Below are the code and all the weights of a small trained network. Each question names an input and a class and asks about switching units off, where a switched-off unit gives its printed mean instead of its output.

import numpy as np


def w(rows, s, z=0):
    codes = np.array(rows[::2]) - 128.0
    scale = np.full(codes.shape[1], s)
    scale[-1] = z or s
    return codes * scale


def norm(h):
    return h / np.sqrt((h * h).mean(-1, keepdims=True) + 1e-5)


def f(y):
    return y / 2 * (1 + np.tanh(0.7978845608 * (y + 0.044715 * y**3)))


def log_softmax(a):
    a = a - a.max(-1, keepdims=True)
    return a - np.log(np.exp(a).sum(-1, keepdims=True))


def net(x, mask):
    res = np.array(x, float).reshape(1, 2) / 4 @ E
    u = 0
    for l in range(2):
        y = f(norm(res) @ A[l][:, :-1].T + A[l][:, -1])
        res = res + np.where(mask[u : u + 9], y, B[l][:, -1]) @ B[l][:, :-1]
        u += 9
    return log_softmax(norm(res)[-1] @ U[:, :-1].T + U[:, -1])


A, B = {}, {}
E = w([
[195,41,163,124,79],'x0',
[237,189,98,211,250],'x1',
],0.0021)
A[0] = w([
[146,166,128,163,207,115],'L0N0',
[150,38,244,155,49,63],'L0N1',
[166,21,229,36,48,96],'L0N2',
[40,134,91,67,188,255],'L0N3',
[201,194,143,82,63,160],'L0N4',
[226,252,132,159,119,15],'L0N5',
[187,95,120,160,186,157],'L0N6',
[65,160,94,59,159,242],'L0N7',
[119,67,129,163,153,212],'L0N8',
],0.0037,0.00079)
B[0] = w([
[57,104,123,147,91,165],'L0N0',
[106,27,174,139,49,203],'L0N1',
[208,124,195,254,78,254],'L0N2',
[236,142,194,59,151,169],'L0N3',
[130,101,168,95,89,136],'L0N4',
[68,29,13,189,150,164],'L0N5',
[118,146,80,42,100,166],'L0N6',
[211,74,111,70,151,164],'L0N7',
[87,158,59,35,72,144],'L0N8',
],0.0028,0.003)
A[1] = w([
[26,119,34,148,195,220],'L1N0',
[198,230,98,128,172,146],'L1N1',
[86,54,213,79,80,124],'L1N2',
[233,62,128,170,167,255],'L1N3',
[91,243,213,4,186,134],'L1N4',
[134,194,86,201,185,124],'L1N5',
[150,112,93,63,120,150],'L1N6',
[87,38,176,114,162,41],'L1N7',
[74,167,140,38,100,201],'L1N8',
],0.0044,0.0011)
B[1] = w([
[130,156,177,159,166,227],'L1N0',
[83,161,120,139,53,192],'L1N1',
[108,150,136,250,158,252],'L1N2',
[63,184,137,62,132,252],'L1N3',
[245,235,159,3,108,191],'L1N4',
[57,21,165,206,169,199],'L1N5',
[241,138,64,142,178,144],'L1N6',
[130,84,148,149,121,128],'L1N7',
[174,189,73,104,200,157],'L1N8',
],0.0036,0.0024)
U = w([
[217,210,168,44,147,178],'0',
[123,25,44,52,102,3],'1',
[36,98,99,223,254,192],'2',
[143,54,247,223,4,163],'3',
],0.0093,0.0034)

Each question gives the input, the list of numbers given to net, and the class t.
The units are the neurons (one row each of A and B). Each row of codes is followed by its name. A weight is (code - 128) times the scale printed after its matrix; where a second scale follows, it is the last column's (A, B and U).
mask holds one flag per neuron, layer by layer. A switched-off neuron (its flag False) gives its mean, the last column of its row in B, instead of its output. The means were averaged over made-up inputs and are rounded, as every weight is.
A unit's drop is (log p(t) with every unit on - log p(t) with that unit switched off) / (log p(t) with every unit on - log p(t) with every unit switched off).
top k neurons: the k neurons with the biggest drops, biggest first
top k neurons in layer l: the k neurons of layer l with the biggest drops, biggest first
drop of u: that unit's drop, to one decimal
input [5,5], class 2: top 4 neurons	L1N4, L0N3, L0N7, L0N5
input [4,3], class 1: top 3 neurons	L1N2, L0N6, L1N4
input [8,7], class 1: top 4 neurons in layer 0	L0N6, L0N2, L0N8, L0N4
input [-8,-1], class 0: top neuron in layer 1	L1N4
input [7,6], class 1: top 2 neurons	L1N2, L0N6
input [7,8], class 2: top 2 neurons in layer 1	L1N4, L1N3
input [3,2], class 1: top 2 neurons in layer 1	L1N2, L1N5
input [4,4], class 2: top 2 neurons in layer 1	L1N4, L1N0
input [6,7], class 2: drop of L1N3	0.1
input [6,5], class 1: drop of L1N2	0.9
input [1,1], class 2: drop of L1N4	0.2
